The three nearest rows among all rows above each row, by straight-line distance, nearest first (none for the first four rows):
In the rows, zero is written as 100.
0: [ 89  96  92  96  98 104  95 105  97  93  96  93  98 100 100 105 101 105
  98 106  91  99 106  95 108 104 102  91 105  88 102  97  93 102 110 105
 105 113 101 152 106 116 136 127 124 113 138 122 131 116 116 110 110  91
 100 106  98 101 100]
1: [102 102  90 102 102 107  99  96  95  97  95 105  96 103 100 102  93  93
  93 102 103 101  95  91 108 109 110 112 130 144 116 115 159 111 101 104
 110  90 100  96  96  98  96 107  98 102 102 103 101  99 107 103 100  97
 104 102 102  92 101]
2: [ 99 101 109  98 103 102 100  98 104  98 105  98 103 102 106 109 101 107
  99 109  94  93 104  94 103  92  97 108  88 101  95 102 106  94  97  99
 107 102  97 108 102 103 109 106 120 109 145 135 162 122 176 104 124 113
 101  98 107 101  92]
3: [151 104 114 103 109 100  88 100 102 102 101  92  99 101 101  92 103  87
  92  94  96 101  90  89 106 101  95 104 101  93  98 106 110 101  98  97
 104  98  91  98 102  98 108  98 100  94  99  98 106  94 122 106 108 100
 139 110 127 146 115]
4: [100 101 114  97 105  88  96  97 112 108 101 107  98  92 106 103  96 105
  99  95  86  90  97 101  96  92  99 100  99 102  93  95 100 102 110  91
 100 112 108 139 109 116 129 127 117 110 135 122 128 106 115 102 110 106
 119  93 107 101  97]	0 2 3
5: [100 101  95 102 101 107 106 101  95  92  97  97  95  98 109  95 104 102
  96  98  96 109  94  97 105 102 102 104  98 101  99  99 106  97 102 113
 104 113 116 188 114 119 140 121 125 103 121 108  99 103  95 102  99 104
 100 102 103  98  92]	0 4 1
6: [105 100  96  99  99 109  90  94  96 100  88 102 102  95 102  99  99  76
  92 106 100 101  97  98 103 107 110 105 132 137 104 122 162 113 112 114
 106 103 101  93 108  97  95  90 102 106 100 100  94  92  86 100  98  99
 101 108 105  94  97]	1 3 4
7: [102  95 113  87 110  97  98  97 101  93  95  96 104 101 105 109 100  99
  89 103  90 102 103 104  94 101 100  93 101  90 114  91  91  91 102 100
 117 117 116 200 113 118 142 118 116 107 108 106 107  99 119 106 109  95
 117  99  93  95  94]	5 0 4
8: [ 98  96 107 105 107  82 103 100  96 109  94  93 103 109  97 102 111 117
  99  94  99  97 100 103 106  95  89  95  96  98 103  98  91 113 115  91
 100 103  98 103 107 106 114 113 125 117 138 129 151 127 157 104 111  97
 113 102 102 103 100]	2 4 0
9: [100 104 114 102 101  93 102  97 109 107  93  96 105  90  93 104 101 106
  96  94 102  91  98 112 105  93  96 101  99 103 103  94  92 105 101 100
  96 106 103  88  92 102 104 104 100 103 109 105 155 126 200 113 140 125
 144 106 109  99 101]	2 8 4
10: [ 96  93 100 106 103  95 110 105 116 112 114 106 107 103 118 114 105 133
 114 113 105 103 100 108 103 100  87  91  96 101 113  83  89 110 103 100
 106 100  98 100  95 114  95  96  97 100  87  90 104 106 121  92 102 105
 114 100 103  99 103]	4 8 3
11: [ 96  96  91  97  97 120 115 108 131 113 167 128 110 114 108 104 106 101
 108 105  97 100 104  91 102  96  92 106  91  93 109 105 108  94  98  89
  98 100  98  99  96 100 100  98 109 100 107 108  95  92  86 108  99 104
  99 102 104 101  98]	10 4 1
12: [101  92 114  96 110 105  86 101 103  93  89 105  99 101 110 108 100  95
  99 101 105 111 103 102 103 102  96 103 111  81  90  99  94  93 106 101
  97 124 112 185 122 116 136 114 115 115 119 112 123 102 102 120 106  90
 102 100 113  93 104]	7 5 0
13: [167 103 129 128 125 107 111  85 108 107  91 100  93  97  97 107 113 103
  92  99  99  93  90 100  99  88  93  96  89 116 105 101  99 103 103 102
 107 107  95  97  89 104 111  97 100 101 110  99  97 102 107  97  95 108
 124 112 120 133 122]	3 10 4
14: [157  99 120 112  94 119  91 107  87  88 103 112 101  97 102  98  97  93
  91 106 104  94  97  99  95 104 104 107 108  90  94  92 112 111 102 107
 103  99  99  88 102 105 111 102 106  99 104 109  98  91  94 112  98 102
 129 105 120 151 116]	3 13 6
15: [ 94  99  72  96 100 107 104  99  81  94  96 103 101 102 102 100 105  95
 104  97 112 109  97  96  84  98 100  96  90 133  96 102 110  99  98  92
  97  99 110 143 118 108 118 115 129 103 134 117 111 112 118 101  91 125
  65 101  96 103 100]	5 0 4
16: [ 95 102 101  97 105  91  89 112 105  99 102  99 104 105 101 103  98  98
  95 115 101 105  98 102 106 113 125 124 131 143 111 109 131  96  97 103
 101  99 100  89 100 103  98  98 100 104 107 108 106 110 102 102 106  92
 103  95 106 108  99]	1 6 10
17: [ 97 102 102  97  95 103  88  98 101 106 109  94 102 100 109 106 107 104
  96  99 100 103 101  99 108  93 100 101 113  95 102 106 102 102 104 106
 103 126 121 200 111 125 135 108 111 106 110 102  96 105 122 102 105  95
 104 100 110 104 102]	5 7 12
18: [130 115 136 138 118 162 148 112 123 104 108 106  99  99  92 106 107 105
 108  94 108 100  94 100  96  94 108 101  95 115 105 101  95  98 105  95
  96  98 101 103  96  99  98 101 109  95  96  88  98 105 105  97  93 105
  97  96 105  97 101]	13 10 11
19: [129  95 126 124 122 162 148 105 122 105 106 106  94 103  98 104  97  99
 110 101 111  96 103  97  93  96  95  92 100 126  95 100 113 101  97  94
 108  97  93 112 101  97 102 101 108  90 100 102  91 108  92  97  86 112
  85 106  97 112 112]	18 13 11
20: [113 106  96 102 100 116  89 108 101  91 105 101 105 101  96  97 102  94
  95  97 107  97 103 105 109 124 133 121 136 152 111 116 138  99 109  96
 104 104  92  89 106 102  94  95  93 104 108 100  93  98  76 104  93  92
  95  95 113  95  92]	16 6 1
21: [ 85  98 122 107 116  79 117  99 126 109  93  95  96  99 116  96  95 111
 106 101  84  87  88 111 111  82  86  90  96 100 113  92  91 101 106  86
  95 115  95  84  86 100  99 103  99  97  92 110 154 138 200 102 152 128
 180  94 108 105 106]	9 8 2
22: [106 102  98 104 104  95 101 101  99  96  99 101  96  98 106 104  89 104
  96 107  94 100 105  97 100 101  99 105 108 102 106  99 111 100  97 102
 104 105 105  89  97  99  92  91  98  95 105 105 121 112 165 118 146 127
 144 109 113 127 100]	9 3 2
23: [ 93 101  96  97  97  90 103 101 100 108  91 102  97 101 100  97  96 104
 107 105 100  96  97 110 100  99 108  92 102 104  91  98  95 102  91  92
 104 103 100 127 110 116 127 118 115 104 132 120 132 112 137 104 117 101
 107  99 110 102 106]	4 0 8
24: [101  97 106 107 113 124 132  99 145 124 156 123 114 107 110 103  94 112
  97  95  90 108  98 115 105  91  99  99  93  94 102 106  91 101  92  95
 102  95 101  79  95  96 111  92  94 109  89  96 113 101 108  99 106 106
 112  94  95 104 107]	11 10 18
25: [101 104 107  99 107 117  90 103  96 103 113  97 105 108 123 112  99 122
 102 136 121 114 111 104 113 108 116 109  99  89 101  95 109  95  97  91
 101  95  96  91 104  97 105  89  95 105 107 103 101  93  85 105 102  99
 103 103  99 100  99]	10 16 11
26: [106 106 111 101 104  94 100  94 124 103 120 107 108 103 124 126 109 126
 115 121 108 103  97 101 107  97  91  99 108  93 111  96  93 103 102 103
  98 110 104  84  93 101  97  97  88 100 100  96 111 108  94 100 116  95
 122 108  92  89  96]	10 25 24
27: [140 111 145 128 121 153 116 104 105  98 103  99 100  98 102  97 103  97
 102 110  92 102 100 100 102  91  99 114 104  97  92 106  94  95  99 106
 101  99 103  98  94 104 105  96 102 103 108 104 100  99 107  99  99 111
 110  89  98 117 115]	18 19 13
28: [ 92 104  96 100 103  92 107 108 102 116  97  96 102 100 101  95 100 110
 102  93  99  93  92 105 102  91  95 108 100 113 107  97 102 102 102  94
  98  99  96 100 104  95 110 100 105 100 105 116 134 126 200 121 146 121
 137  99 109 110 105]	9 22 21
29: [112 100 135 123 118 171 145 110 150 111 142 114 104 102 115 107  91 107
  87 111  97  95 106 109 109 107  92 105  95  81 100  94  92 100  90  96
 101  96  98 104 100  99 105 106 101  96 106 115 122  96  90 105  98  86
 120  93 104 105 108]	24 18 27
30: [133 102 138 127 116 177 143 107 106  97 116  98 108 102  97  95  95 101
  96 102 105  99 101  99 100 102  99 105  94  99 100  89 108  92  99 110
 103  95  97 102  98  94 104  99 104  90 101  97 104 103  85  95 100  93
  97 100  97  98  99]	18 19 27
31: [103  98 112 101 102 115 113 108 137 116 167 123 112 107 119 108 105 105
  96 104  98 102  99  96  93 104  98 107 102  93 110  87  91  99 104  93
  83 101  98 101  98 105 102 102 100 105  98  94 114 104  91 108 105 106
 115  98  93 106  96]	11 24 26
32: [116 109  96  98 107 123  94 106  88  96 111 107  91  96 107 103  92  93
 106 103 113 103 103  95  96 106 113 109 100  90  88 100 104  93  93 109
  86  92  90 105 104  98 101 101 108  93 105 106  99 104 125 118 132 120
 140 114 122 135  99]	22 3 14
33: [ 96 101 104 102  92 101  99 106 113 104  85  91  97  94 106 105 100  99
 100 103 103  97 103 101 104  90  89  99 104 118 109 101 131 105 106 118
 115 151 133 179 117 102 104 104 100 108  97  97 108 102 117  82  91 107
 105 100 100 102 106]	17 5 7
34: [114 105 113  96 102 116  81  92  93  98  99 104 102 109 114 111  96  94
  89 103  97 113  99  97 109 121 126 129 134 132 109 104 143 111 106 111
  99  99  94 103 101 105  95  95 100 107 104 104 112 107  89 110  98  82
 104 105  94  95  94]	16 1 20
35: [127 101 145 132 119 176 142 106 124 103 118 101 108 100 102 110  92  93
 100 110  96 105 102 105  98 106 108 116 104  97  96  98  99 108 101  96
 100  94 106 116 104 102  96 105  96  96 110 105  99  97  96 103 106  90
 103  99  95  97 113]	30 18 27
36: [ 97 104 100 104  90 110  97 101  98 100 101 105 101 107 105 101 101 101
 100 101 103 100 107  96  99 102 115 104 113 131 121 122 175 112 110 105
 103 108 105 102 101 103  98 100 100  94 102  99  99 102  83  95  96 101
  82 108  99 101 101]	6 1 20
37: [ 92  90  96 109  94 106  93  97  99  92 102 106  98 101 101 105  95 102
  99 101  97  98 101  99  95  96  99 100  87 111 104  91 109  94 107 103
 104 112  98  91  95  96  93 104 111 103 118 119 157 129 195 114 126 120
 116 108 107 102  97]	2 9 28
38: [ 73 107 131 117 120 109 162 113 179 129 143 107  99  85 117  98 100 131
 107  98  80  85  87 116  90  73  81  95 102 107 109 102  77  95 118  75
 103 114 116  79  81  97  93  93  97  96  88  90 122 109 137  81 112 110
 139  96 104  90 106]	24 10 31
39: [118  93  93  91  96 114  97  89  90  95 112 102 105 111 110 108 102 118
 119 131 127 106 101 101  96 105 101  97 110 105 100 100 108 102  97 104
 103  96  97 121 106  99  90  92 105  97 100  94  96  96  96 101  95  98
  86  96  96 100 104]	25 10 26
40: [111  92 107 107 100  82 110 103 107 102  98 112  93  98 109 106  97  94
 110 103  94  98  98 104 105  89  94 105 102 117  87 107 109  98  97  89
 107 102  98 100 102 105 105  92  94  91  93 101 123 117 184 109 137 138
 158 109 119 115 110]	22 28 9
41: [ 93 104  91 101  99 101 101 102  98  95  98 111 103 106  93 109 100  98
 105  96 107 101 111  97  88 111 103 111  95 103  97  97  99  96  99 101
 101 104 103 113 101 101 105  96 111 105 131 137 141 121 179 126 123 109
 100 108 106  94  95]	2 37 8
42: [100  89 101 100 103  92  88  93 107  96  98  94  96 100 103  98  94 103
 110  97  90  93  99 104 117 119 121 115 136 143 114 117 134  97 107 100
  97  97 103  86  93  93 100 102  89  98  95 100 111 100 107 102 100 102
 110  94 108  95  96]	16 1 20
43: [107 105 101 103 110 148 141 103 144 121 164 125 111 110 107 109 107 101
 105 102 103 106 103 101 100 100  94 108 113  88 105  95 104  97 106  98
  96 102  95 111  95  94  98 103 102 101 103 105  98  94 107  92 101 106
 103  96 103  94 103]	11 31 24
44: [ 94 104 124 116 109 117 135  99 166 126 175 119 113 108 112 116  98 110
  98  99  76 102  89 106 118 104  91  94 105  71 104  88  90 100 106  93
 100  99 100  96 102 106 108 108  97  98  99 110 125  98  97 103 115  90
 118  89  97  90  99]	24 31 43
45: [100 103  98 102 105  98 106 101  97 105 102 111 102 100  94  97 105 105
 106 102  97  99 102  98  94  85 100 109 102 106 100  99 105 104 100  88
 109 100 104  94  98  94 111 105  94 106 108 115 125 124 191 115 138 127
 134 111 110 105 103]	28 9 22
46: [108 105 104 104 101  94  99  98  98 105  97  96 105 102 102  97  93 106
  97 107 105 110 103 108 111 142 128 119 123 118 110  99 102  95 104  96
 102 105  88  94  91 100 104 103  91 105 108  87 102 109  98 101 115  96
 113 105  99 104 106]	16 42 34
47: [141 108 114 121 107 192 146 109  91 101 117 111 100 111  92 102 102  93
 105 102 109 107 101  93  84 107 107 108  94 122  96 112 103  95  82  93
  98 105 102 118  95  93  91 104 112  95 109  98  85  87  78 104  74 107
  67 109  97 110 105]	19 30 18
48: [ 99  97  93 102 103 108  98 107 106 106 100 108 105 102 102  98  92 105
  97  96 116 100  97  98 107  94  92 104  95 103  96 104 103 100 105 100
  96 107 109 106 103 104 109 111 112 108 135 127 152 130 168 107 124  96
 107 101  98 104  96]	2 41 8
49: [153 106 127 124 105 111 107  95 109 102 100 100  99 107 104 103 100 113
 107 108 104  99 101 106 103 101  94 106  97 121  90 105  99 104  96  91
  99 101  91  93 100  94 110 102 103 104  93  95 100 106 108  96  97 109
 130 106 123 145 112]	13 3 14
50: [110 107  90  98 109  97  96 101 100 105  92 105 105  99 102  94  97 106
 106 104  98  98 104 101  97 101  93 100 110 100 110  95 104 108 106  83
  93 104  96  86 106 105 102  89 108 102  93 112 120 107 168 118 139 128
 144 116 112 115 110]	22 45 28
51: [113  98 101  98 104 113  85 102  89 102 102 103 106 100 111 106  96 101
 104 136 119 124 121 108 107 123 121 109  99  85  95  88 107 107 103 101
 103 109  98 104 100 105  99  99  89 104  98 100  99 104  77 109 102  88
  94 106 102 106 100]	25 39 46
52: [122  98 118 120 118 183 148 105 123 105 134 109 106 100 103 104 105  88
 102  98 103  90  97  96 100 105  98 106  89 109  99 104 110  99  93 112
  96  99 103 112 113 106  97  94  90  99 108  96  91 104  94 111  92  99
  91 102  95 105 103]	30 35 19
53: [ 98 108  91 105  91 109  92 103  86  95 102 120 106 110 103 107 119 117
 109 131 125 112 113 112  94 105 103  97  93 103 105 100 107 100 101 106
 104  99 102  93 105 100  97  98  98 103 101 101  86  95  89  97  94 103
  88 101  94 102  93]	39 25 51
54: [108 103 109 100 108 104  89 108 105 100 102 105 112 103  99 106 106 106
 101 122 106 116 121 118 124 138 121 105 111  97  96  92  99 101 110  97
 104 103  92  91  96  95 100 102  94  96  99 101 105  99 110  97 121  95
 111  86 102  98  93]	46 51 25
55: [108 103 101  93  97 119  95 107  80  89 103 105 108 103 109 103  91  94
  93 101  98  97 106  90  97 108 110  97  98  88  88  96 103 107  98 105
 102 108  95 104 114  97 107 115 111 106 149 135 152 120 164 116 119 101
  94 101  98 111 102]	2 48 41
56: [147 113 162 144 122 125 129 104 118 111  95  91  99  94  99 100 104 121
 102  96  90  99  90 110 106  93  79  88  93 101 101 109  82 100 111  86
  99 124 110  92  89 103  97 109  94  92  90 105 113 108 117  92 119 104
 132 104 102 124 101]	27 13 49
57: [116 102 102 101 101 102 107 105  97 104  98  99  96  94  98  89 109  99
 104  99 114 116 121 113 122 135 125 113 120 135  95 109 107 103 101 106
 104 108 107  87  97  96 101 102 100  97 103 100  92 110 113  89 103  99
  94  99 103 101 101]	46 54 16
58: [126 102  93  96  92 121  93  98  94  91 105 108 102 104 108 105 100  96
  97 110 111 106 114  96 111 153 158 131 128 121 107 109 123  95 101 120
  96  94 100  92 112  98  99  90 100 105 110 103  84  98  75  94  90 104
  76  97  95  98 101]	20 34 57
59: [126  96 103  99  97 115  88 110  91  96 103 101 103  97 113 105  96  94
  98 100  97 103  96  92  99 101 106 100  98  82  98  86 109 100 102 105
  94  95  90  96 102 100 102 103  93 100 106 112 106 110 142 135 140 120
 157 116 115 127  99]	32 22 50
60: [149 108 147 137 113 175 132 102 106  88 107  91 101 107 102 105  87 107
 102  93  89  91 100 105 105 108  93 109 104  98 115 104 107  99  95 105
 105  95 102 101  91  97 114 106 106 105  94 103  97 109  95  98  99  97
 101  93 101 111 109]	30 27 35
61: [108 110 131 118 121 188 154  98 125  97 115 107  92 103  99 101 100  97
  95  97 105 102  95 102  99  92  95  90 103 115 102 103 111  99  97 104
  99  97  91 107 103 100 104 100 104  98 100 103  84 106  91  93  94 101
  83  98  99 107 113]	19 52 30
62: [104 101  99 105  99 102 102  97 104 101 113 112 117 102 105 117 119 136
 114 126 108 107  98  91 105 102 100 106  93  91 102  96  99 103 110  94
 104  95  97  96  97 104  96  98  95  99  94  99 104 106  91 101 101  88
 112  97  96  97 102]	26 10 25
63: [106  97 101  98  96 121 117 105 114 104 142 121 116 108 112 120 106 107
 105 105 106  92 107 107 103 106  98  88  97 108  94  99  95  98  97 102
  94 107 103 102  98  96  94  99 105  93  94  96  91 100  90  97  97 102
 108 103 100 102 100]	11 31 62
64: [144  95  94 100  97 112 100  93  82  97  79 105  95 109  95 103  97  95
 102 102 105 100  89  97  92  99 109  92 102 106  90 103 110 102  97 105
 101 103  92 107 100  97  94 103 105  99  91  99  90  99 107 110 105 118
 133 115 124 150 119]	3 14 49
65: [114  99  87  94 101 115  96  93  91  94  91  97  94 101  98 101  95  95
 100  94 111  97 105  98 108 114 131 117 136 145 106 118 145 107 104 101
 103  94 102  94 103  92  96 104  94  92 101  97  94  97  85 107  94 102
  83 103 114 115  97]	20 1 6
66: [107 104  92 101  92 103  94 101  85 105  91 111  94  95 103 102  94  90
 103 107 110 102  99 101  94 123 121 118 135 141 107 108 147 109 102 107
 101 100  98  90 103  98  94  99  96  98 100 102  94  98  80 103 106  90
  92 102 101 110 100]	65 6 1
67: [ 90 110 100 114 107  90 109  97 120 103  96  94 104 100  95 103 100 116
 105  92  90  87  94 103 106  87  98  95  94 111 107  98 100  93 103  94
 101 111 101 101  97 104 113  98 104 103 117 116 162 141 200 111 143 121
 133 104 101  98  99]	9 28 37
68: [103  94 101  95  98 112  93  99  97 100  98  97  98  99 100  96 102  99
  98  95 100 102  99 105 108  91 104 102  99  98  93 102 102 108 108  98
 100 115 125 200 109 116 135 117 114 101 111  99 101 102  97  97 102  95
  99 104  98  90  98]	5 17 7
69: [102 100 109  93 103 111  94  99  97 112 100  96  92 103 100 105 107  98
  95  98  96  99 101 106 106 104 110  95  98  99 108 100 130 120 115 116
 112 140 134 169 112 104 104 115 104 103 105  94  95  94  97 102  97  94
  90  95 100 100 102]	33 68 17
70: [105  96 113  97  95  92  90  95 104 102 101 104  98  99 104  94  94 105
 101 101  99  99 106 110 118 105 100  94 102  80 111 107 135 112 115 125
 105 129 114 137  99 115 104 103  94  98  96 104 102 101  90 104 107  93
 102  94  99 110  97]	69 33 51
71: [ 75  94 110 101 115  65 113  95 124 106  88  98 100  84 101  96 102 109
 109 103  96  92 102 123 117 109 123 103 130 143 100 107 105  99 108  96
  99  97  99  75  97 111  98 101  99  94  97 102 107 111 128  70 120 107
 114  91  98 105 101]	42 16 57
72: [ 85 105 114 117 117  83 128  99 156 118 161 118 120 113 110 108 111 124
 111  86  85  93  96 107 112  83  98  94 102 101 100  95  86 103 110  87
 105 111 107  82  88 104 100 100  93 100  96  95 121 105 118  95 117 116
 139 101 103  91 101]	24 44 38
73: [132 101  74  85 101 140  80 102  72  89 106 105 100  99  95 108  91  73
  95 102 116 105 118  90 111 157 151 123 139 132 108 114 145  98 102 115
  95  93  84 109 117  98 106  97 102  93 112 105  86  87  57 119  82  88
  57  95  97 105  98]	58 65 20
74: [116  90 108  93  90 112  84 106  94  97 101 101 102  97 100 107 105 101
 106 130 123 125 117  99 104 122 112 106 101 102  96  95  98 104 105 118
 106 106  93  89 100 103  95  95  99  86 112 103  92 108  83 106  94  94
  91 103  99  99 105]	51 53 25
75: [ 93 107  86  98  97  94 105 105 100 104  98  98 102 106  98 101  99 101
  98  94 100  97 101  98  84  96  99  84 100 112 103 104 102 106 102 104
  98  99 101 102 108 101 108 106 118 109 132 130 158 125 187 110 121 111
 101 101  99 105  97]	48 41 2
76: [138 106 145 129 118 163 145  97 121 104 103 101  92 109 101  99 101 102
 110  88 100  90  95 101  91  96  93  98 101 116 101 103  96  97 101  96
  96  98 102  96 100 101 104  92  97  91  98  87  93 100  95  88  97 113
 109  97 102 107 103]	18 19 30
77: [ 89 102  83 103  93 102 105 104  99  93  91  98  95  90  91  95 109 105
 114  96 110 102 102 100  95  94 102  96 101 125 107 104 106 100 105  90
  98 101 103  93 101 103 104 111 116 112 137 135 144 122 174 114 104 121
  89 101  98 100  99]	75 41 48
78: [104  97  96 106  95 105  89 102 102 101 107  94 100 103 102 104 110  94
 100 102 102 103 101 102 101  99 108 102  97  93 100  97  97  95 104 105
  97 106  94 108 108  94 112  98 106 106 116 119 140 121 193 129 139 111
 139 114 107 105 101]	28 45 37
79: [157 106 106 103 105 103  98 101  96 108  93 105 103 105 100 101  92 102
 114  99  98  97  94 106  93 104  95  96  96  96 104  98 105  95 104  93
 104 100 100 107  93 101  94 108 105  95  98  99  99  98 123 119 118 122
 140 112 132 144 114]	64 3 49
